Here is a tiny trained network, its code and every weight. The questions are about switching its units off for an input and a class, where a switched-off unit gives its printed mean instead of its output.

import numpy as np


def w(rows, s, z=0):
    codes = np.array(rows[::2]) - 128.0
    scale = np.full(codes.shape[1], s)
    scale[-1] = z or s
    return codes * scale


def f(y):
    return np.maximum(y, 0)


def log_softmax(a):
    a = a - a.max(-1, keepdims=True)
    return a - np.log(np.exp(a).sum(-1, keepdims=True))


def net(x, mask):
    res = np.array(x, float).reshape(1, 7) / 4 @ E
    y = f(res @ A[0][:, :-1].T + A[0][:, -1])
    res = res + np.where(mask, y, B[0][:, -1]) @ B[0][:, :-1]
    return log_softmax(res[-1] @ U[:, :-1].T + U[:, -1])


A, B = {}, {}
E = w([
[169,76,121,142,146,99,192,121,103],'x0',
[128,103,179,170,197,205,122,184,60],'x1',
[154,2,108,151,129,129,90,183,147],'x2',
[187,156,220,100,106,169,88,114,194],'x3',
[117,145,146,41,163,127,100,74,133],'x4',
[82,145,111,99,183,141,82,159,135],'x5',
[141,122,121,54,82,189,254,112,150],'x6',
],0.0077)
A[0] = w([
[85,254,186,131,139,165,93,126,125,212],'neuron 1',
[55,147,75,94,169,94,100,123,135,192],'neuron 2',
[168,150,147,71,101,145,193,77,163,185],'neuron 3',
[163,68,129,108,100,130,58,158,232,203],'neuron 4',
[150,66,98,174,134,107,149,157,104,62],'neuron 5',
[144,136,199,127,228,106,45,104,87,218],'neuron 6',
[136,90,68,154,115,79,166,124,116,132],'neuron 7',
[141,90,143,188,161,160,120,226,102,140],'neuron 8',
[48,153,82,95,178,109,100,138,136,145],'neuron 9',
[150,175,156,164,88,85,73,117,176,252],'neuron 10',
[142,87,140,192,161,154,124,226,101,138],'neuron 11',
[138,147,92,172,93,79,174,127,117,203],'neuron 12',
[159,144,140,75,105,142,188,81,161,153],'neuron 13',
],0.009,0.0022)
B[0] = w([
[74,155,129,68,128,187,167,118,84,253],'neuron 1',
[94,133,65,142,184,121,96,130,125,209],'neuron 2',
[155,112,165,140,144,208,203,152,170,249],'neuron 3',
[145,2,179,116,82,116,133,75,139,235],'neuron 4',
[116,165,72,112,137,119,112,145,107,217],'neuron 5',
[124,9,162,124,124,127,135,88,155,235],'neuron 6',
[89,158,106,48,89,106,106,101,53,222],'neuron 7',
[151,161,95,168,173,167,168,206,149,251],'neuron 8',
[80,128,57,140,186,121,92,123,122,205],'neuron 9',
[141,51,134,148,99,84,84,70,149,221],'neuron 10',
[147,162,87,169,174,161,156,201,146,254],'neuron 11',
[96,100,122,86,83,82,80,57,93,221],'neuron 12',
[147,114,159,141,146,204,196,154,165,234],'neuron 13',
],0.01,0.0071)
U = w([
[134,197,103,118,122,64,112,159,96,4],'0',
[89,127,95,97,118,71,91,82,92,208],'1',
[136,116,122,168,169,144,139,157,158,147],'2',
[136,98,187,90,93,153,154,102,130,146],'3',
[177,107,160,161,87,55,96,100,163,99],'4',
[127,247,112,126,145,156,142,161,126,96],'5',
],0.013,0.003)

Each question gives the input, the list of numbers given to net, and the class t.
The units are the neurons (one row each of A and B). Each row of codes is followed by its name. A weight is (code - 128) times the scale printed after its matrix; where a second scale follows, it is the last column's (A, B and U).
mask holds one flag per neuron, in row order. A switched-off neuron (its flag False) gives its mean, the last column of its row in B, instead of its output. The means were averaged over made-up inputs and are rounded, as every weight is.
A unit's drop is (log p(t) with every unit on - log p(t) with that unit switched off) / (log p(t) with every unit on - log p(t) with every unit switched off).
The circuit of an input: a set's keep is (log p(t) with only the set's units on - log p(t) with every unit switched off) / (log p(t) with every unit on - log p(t) with every unit switched off). Starting from the 12 units with the biggest drops (on a tie, the unit counted first), units are removed one at a time, each time the one whose removal leaves the highest keep (on an exact tie, the one counted first), for as long as the keep stays at least 0.8.
circuit, biggest first: the units of the circuit, biggest drop first
unit that matters most: the unit with the biggest drop
k most important neurons: the k neurons with the biggest drops, biggest first
drop when u is switched off: that unit's drop, to one decimal
input [-7,4,-1,-4,-6,4,-3], class 5: circuit, biggest first => (neuron 4; neuron 1)
input [5,3,5,-8,-2,-8,5], class 1: circuit, biggest first => (neuron 7)
input [-4,-3,2,-4,7,-3,3], class 2: circuit, biggest first => (neuron 1; neuron 12)
input [-2,0,-2,8,-7,0,-6], class 4: 2 most important neurons => (neuron 10; neuron 3)
input [5,-6,7,2,7,2,-4], class 4: circuit, biggest first => (neuron 4; neuron 1)
input [4,1,1,-5,-2,8,8], class 5: circuit, biggest first => (neuron 4; neuron 6)
input [-6,6,3,-2,3,-2,4], class 5: circuit, biggest first => (neuron 4; neuron 6)
input [4,5,1,-6,0,6,3], class 5: circuit, biggest first => (neuron 4; neuron 6; neuron 10)
input [-1,8,-6,5,-3,2,4], class 5: 3 most important neurons => (neuron 4; neuron 10; neuron 1)
input [-1,4,-8,3,2,-1,-3], class 3: 2 most important neurons => (neuron 6; neuron 1)
input [-6,-1,-6,1,-8,-7,-7], class 1: 2 most important neurons => (neuron 1; neuron 3)
input [7,1,-4,-3,-8,5,3], class 5: 2 most important neurons => (neuron 4; neuron 10)
input [6,-5,6,-1,0,-7,-5], class 1: 2 most important neurons => (neuron 7; neuron 5)
input [-3,-4,0,-6,-8,5,0], class 1: most important neuron => (neuron 12)
input [7,-3,5,0,2,6,-4], class 1: 3 most important neurons => (neuron 3; neuron 13; neuron 7)
input [8,2,-5,-5,-3,-6,-2], class 1: drop when neuron 12 is switched off => 0.5
input [-8,7,-5,7,-6,-5,3], class 5: drop when neuron 1 is switched off => 0.4
input [6,1,7,-3,-1,-2,8], class 5: drop when neuron 6 is switched off => 0.3
input [2,7,6,-2,3,1,7], class 5: drop when neuron 4 is switched off => 0.3
input [6,0,5,-6,2,0,3], class 1: unit that matters most => neuron 7
